Below is a small trained network, with its code and all its weights. Each question gives an input and a target symbol and asks what happens when units are switched off, that is, made to give their printed mean instead of their output.

import numpy as np


def w(rows, s, z=0):
    codes = np.array(rows[::2]) - 128.0
    scale = np.full(codes.shape[1], s)
    scale[-1] = z or s
    return codes * scale


def norm(h):
    return h / np.sqrt((h * h).mean(-1, keepdims=True) + 1e-5)


def f(y):
    return np.maximum(y, 0)


def softmax(a):
    e = np.exp(a - a.max(-1, keepdims=True))
    return e / e.sum(-1, keepdims=True)


def log_softmax(a):
    a = a - a.max(-1, keepdims=True)
    return a - np.log(np.exp(a).sum(-1, keepdims=True))


def net(x, mask):
    ids = ['βημξπσφψω'.index(c) for c in x.split()]
    T = len(ids)
    res = E[ids] + P[:T]
    q, k, v = (norm(res) @ M[0].T for M in (Q, K, V))
    z = softmax(np.where(np.tri(T) > 0, q @ k.T / 3**0.5, -1e9)) @ v
    res = res + np.where(mask[0], z, O[0][:, -1]) @ O[0][:, :-1]
    y = f(norm(res) @ A[0][:, :-1].T + A[0][:, -1])
    res = res + np.where(mask[1:13], y, B[0][:, -1]) @ B[0][:, :-1]
    return log_softmax(norm(res)[-1] @ U[:, :-1].T + U[:, -1])


Q, K, V, O, A, B = {}, {}, {}, {}, {}, {}
E = w([
[60,127,154,115,19],'β',
[126,165,149,245,111],'η',
[84,169,121,108,100],'μ',
[62,128,146,113,8],'ξ',
[91,161,99,128,138],'π',
[202,96,187,153,160],'σ',
[106,104,109,89,160],'φ',
[122,147,124,155,26],'ψ',
[88,111,176,78,155],'ω',
],0.011)
P = w([
[73,1,110,203,73],'0',
[48,113,84,187,118],'1',
[84,88,83,158,125],'2',
[104,103,89,131,121],'3',
[99,150,80,132,116],'4',
[98,160,79,121,126],'5',
[102,178,79,127,137],'6',
[123,182,75,100,118],'7',
[129,193,72,92,122],'8',
[133,208,78,86,125],'9',
[136,231,85,84,131],'10',
[149,207,76,74,168],'11',
[168,215,80,67,166],'12',
[111,157,97,179,144],'13',
],0.0057)
Q[0] = w([
[89,138,89,170,115],'H1',
[109,11,82,167,112],'H1',
[81,249,72,74,183],'H1',
],0.015)
K[0] = w([
[144,51,81,140,174],'H1',
[50,12,151,205,150],'H1',
[172,210,151,36,255],'H1',
],0.0099)
V[0] = w([
[187,103,131,167,111],'H1',
[147,40,50,119,189],'H1',
[72,101,247,94,168],'H1',
],0.011)
O[0] = w([
[34,154,163,93,205,2],'H1',
[180,174,1,69,157,187],'H1',
[247,235,227,121,86,89],'H1',
],0.0072,0.0064)
A[0] = w([
[158,48,132,120,150,97],'N1',
[65,6,99,163,160,148],'N2',
[112,109,107,239,70,73],'N3',
[133,124,107,109,91,125],'N4',
[100,245,77,168,111,123],'N5',
[64,170,113,165,131,138],'N6',
[242,171,175,93,124,91],'N7',
[100,21,195,220,115,194],'N8',
[206,107,144,204,255,190],'N9',
[172,188,80,118,132,79],'N10',
[214,54,165,173,214,79],'N11',
[88,91,71,124,181,3],'N12',
],0.0084,0.003)
B[0] = w([
[163,149,175,118,130,141],'N1',
[175,82,151,182,205,225],'N2',
[110,130,124,199,9,222],'N3',
[110,144,124,151,100,194],'N4',
[146,77,197,106,88,254],'N5',
[90,99,118,99,168,188],'N6',
[184,130,198,190,176,173],'N7',
[139,200,101,47,204,199],'N8',
[63,135,97,20,50,163],'N9',
[142,153,78,107,200,214],'N10',
[151,35,148,46,153,151],'N11',
[133,123,189,115,48,179],'N12',
],0.014,0.0056)
U = w([
[92,221,157,120,108,6],'β',
[66,150,129,149,188,68],'η',
[85,222,106,196,140,110],'μ',
[93,191,146,147,131,3],'ξ',
[136,1,126,219,102,142],'π',
[102,54,218,11,145,94],'σ',
[202,137,26,37,131,176],'φ',
[121,78,86,149,199,197],'ψ',
[249,185,238,148,181,205],'ω',
],0.0087,0.0032)

Each question gives the input, a string of symbols that net reads in full, and the target symbol t.
The units are the heads (3 rows each of Q, K, V and O) and the neurons (one row each of A and B). Each row of codes is followed by its name. A weight is (code - 128) times the scale printed after its matrix; where a second scale follows, it is the last column's (O, A, B and U).
mask holds one flag per unit, heads first, then neurons. A switched-off unit (its flag False) gives its mean, the last column of its rows in O or B, instead of its output. The means were averaged over made-up inputs and are rounded, as every weight is.
A unit's drop is (log p(t) with every unit on - log p(t) with that unit switched off) / (log p(t) with every unit on - log p(t) with every unit switched off).
The circuit of an input: a set's keep is (log p(t) with only the set's units on - log p(t) with every unit switched off) / (log p(t) with every unit on - log p(t) with every unit switched off). Starting from the 12 units with the biggest drops (on a tie, the unit counted first), units are removed one at a time, each time the one whose removal leaves the highest keep (on an exact tie, the one counted first), for as long as the keep stays at least 0.8.
units of the circuit, in order: the units of the circuit, biggest drop first
k most important neurons: the k neurons with the biggest drops, biggest first
drop of u: that unit's drop, to one decimal
input ω ξ σ π φ π μ β φ π μ μ ξ, target π: units of the circuit, in order	(H1)
input σ π σ η π η, target σ: units of the circuit, in order	(H1; N5)
input π π η η β μ σ π π, target σ: units of the circuit, in order	(H1; N12)
input ξ ω φ φ β, target ω: units of the circuit, in order	(H1; N7)
input β π μ β, target β: units of the circuit, in order	(H1; N8; N5; N3)
input φ π μ η η μ η π π ψ β, target π: 2 most important neurons	(N2; N3)
input ω μ ξ φ φ η η, target φ: 2 most important neurons	(N10; N9)
input ψ β φ η η μ φ π π μ π β, target π: 2 most important neurons	(N2; N10)
input ω φ μ π ω π η ψ π π π σ ξ, target π: 2 most important neurons	(N8; N9)
input β π ξ, target β: units of the circuit, in order	(H1; N8; N3)
input σ ω β, target σ: units of the circuit, in order	(H1; N3)
input μ π ψ, target μ: 3 most important neurons	(N8; N3; N5)
input π μ η π π φ π μ π μ ω φ π, target ω: 2 most important neurons	(N7; N5)
input β φ β π φ φ φ π β ξ ω φ, target ω: units of the circuit, in order	(H1)
input φ π π, target φ: 2 most important neurons	(N2; N3)
input σ ψ η φ μ σ π ψ β π π π η, target π: 2 most important neurons	(N3; N2)
input μ π β, target μ: 2 most important neurons	(N8; N5)
input π π σ, target σ: 2 most important neurons	(N9; N11)
input μ β π ψ, target μ: 3 most important neurons	(N8; N5; N3)
input ψ ξ π φ β φ ω ω σ π β π ψ, target π: units of the circuit, in order	(N8)
input π μ β φ φ π π π η π η, target π: 2 most important neurons	(N2; N5)
input φ σ σ μ β β, target σ: 3 most important neurons	(N5; N3; N8)
input φ π σ, target φ: drop of N7	-0.1
input π β μ η μ, target μ: drop of N5	0.3
input ω π ξ, target ω: drop of N8	0.0
